Below are the code and all the weights of a small trained network. Each question names an input and a class and asks about switching units off, where a switched-off unit gives its printed mean instead of its output.

import numpy as np


def w(rows, s, z=0):
    codes = np.array(rows[::2]) - 128.0
    scale = np.full(codes.shape[1], s)
    scale[-1] = z or s
    return codes * scale


def f(y):
    return np.maximum(y, 0)


def log_softmax(a):
    a = a - a.max(-1, keepdims=True)
    return a - np.log(np.exp(a).sum(-1, keepdims=True))


def net(x, mask):
    res = np.array(x, float).reshape(1, 6) / 4 @ E
    y = f(res @ A[0][:, :-1].T + A[0][:, -1])
    res = res + np.where(mask, y, B[0][:, -1]) @ B[0][:, :-1]
    return log_softmax(res[-1] @ U[:, :-1].T + U[:, -1])


A, B = {}, {}
E = w([
[76,226,28,174,62,138,73,115,102,61,140],'x0',
[175,150,153,126,79,152,161,121,237,166,42],'x1',
[89,93,11,182,156,70,109,170,149,178,200],'x2',
[91,85,172,224,134,115,238,45,142,65,155],'x3',
[133,74,111,145,239,255,176,178,147,135,218],'x4',
[24,61,166,36,101,82,109,199,109,139,79],'x5',
],0.0081)
A[0] = w([
[165,127,160,13,99,146,81,188,87,175,91,217],'n1',
[77,130,90,151,40,71,107,129,129,162,128,128],'n2',
[178,145,69,131,169,99,96,120,113,214,165,160],'n3',
[138,128,130,115,144,103,79,182,167,180,74,190],'n4',
[93,58,187,80,212,190,187,155,99,123,160,249],'n5',
[120,198,134,102,75,88,123,51,113,108,79,255],'n6',
[224,157,82,158,172,255,147,126,170,161,154,111],'n7',
[120,135,25,132,138,109,96,195,116,134,232,210],'n8',
[174,68,186,87,107,105,212,125,166,212,66,146],'n9',
[59,117,21,182,117,153,81,146,79,121,195,159],'n10',
[169,150,126,157,114,132,120,53,95,68,157,149],'n11',
],0.009,0.0036)
B[0] = w([
[197,205,34,92,156,217,68,190,89,153,122,242],'n1',
[122,56,193,76,155,126,153,122,146,81,94,206],'n2',
[175,58,167,142,159,90,90,128,91,190,141,187],'n3',
[135,136,119,101,191,127,81,144,109,110,170,195],'n4',
[83,94,182,120,172,239,116,154,100,163,208,234],'n5',
[159,172,175,165,116,202,105,206,78,119,144,247],'n6',
[147,241,157,255,142,183,166,167,102,40,110,218],'n7',
[137,60,171,171,137,70,162,134,126,226,144,232],'n8',
[127,141,183,171,183,164,79,154,78,197,228,226],'n9',
[151,147,116,197,90,53,172,108,144,232,86,234],'n10',
[175,132,168,138,70,138,167,157,92,95,71,199],'n11',
],0.0089,0.013)
U = w([
[90,66,181,122,165,193,191,108,135,22,173,64],'0',
[109,112,115,53,115,100,125,114,135,73,133,85],'1',
[158,110,197,143,147,141,87,170,113,205,185,197],'2',
[141,50,108,90,119,2,150,104,154,186,102,136],'3',
[134,140,80,76,108,105,108,97,166,123,129,48],'4',
[110,155,78,168,100,78,156,138,162,148,104,2],'5',
[183,191,154,178,72,133,178,147,119,9,75,162],'6',
[153,162,57,13,145,150,15,181,123,111,120,192],'7',
],0.0098,0.0031)

Each question gives the input, the list of numbers given to net, and the class t.
The units are the neurons (one row each of A and B). Each row of codes is followed by its name. A weight is (code - 128) times the scale printed after its matrix; where a second scale follows, it is the last column's (A, B and U).
mask holds one flag per neuron, in row order. A switched-off neuron (its flag False) gives its mean, the last column of its row in B, instead of its output. The means were averaged over made-up inputs and are rounded, as every weight is.
A unit's drop is (log p(t) with every unit on - log p(t) with that unit switched off) / (log p(t) with every unit on - log p(t) with every unit switched off).
The circuit of an input: a set's keep is (log p(t) with only the set's units on - log p(t) with every unit switched off) / (log p(t) with every unit on - log p(t) with every unit switched off). Starting from all 11 units, units are removed one at a time, each time the one whose removal leaves the highest keep (on an exact tie, the one counted first), for as long as the keep stays at least 0.8.
units of the circuit, in order: the units of the circuit, biggest drop first
top k neurons: the k neurons with the biggest drops, biggest first
drop when u is switched off: that unit's drop, to one decimal
input [-4,6,-1,1,4,-7], class 6: units of the circuit, in order	(n7)
input [6,8,-3,2,-5,7], class 7: units of the circuit, in order	(n7; n8; n10)
input [-5,-5,4,8,-8,0], class 0: units of the circuit, in order	(n10; n1; n8)
input [7,-3,7,6,7,-8], class 5: top 2 neurons	(n10; n8)
input [-2,6,-6,0,-6,7], class 7: top 4 neurons	(n1; n8; n10; n5)
input [0,-5,-7,8,-2,1], class 0: units of the circuit, in order	(n10; n1)
input [-7,-3,0,-7,-8,-6], class 7: top 2 neurons	(n1; n8)
input [6,0,7,6,0,-5], class 3: top 2 neurons	(n8; n10)
input [0,-1,8,2,1,-5], class 3: drop when n6 is switched off	0.2
input [8,-8,-3,-5,1,0], class 3: drop when n9 is switched off	0.2
input [-1,4,1,-2,6,-8], class 6: drop when n7 is switched off	0.8
input [3,5,3,1,-6,-6], class 6: drop when n9 is switched off	0.0
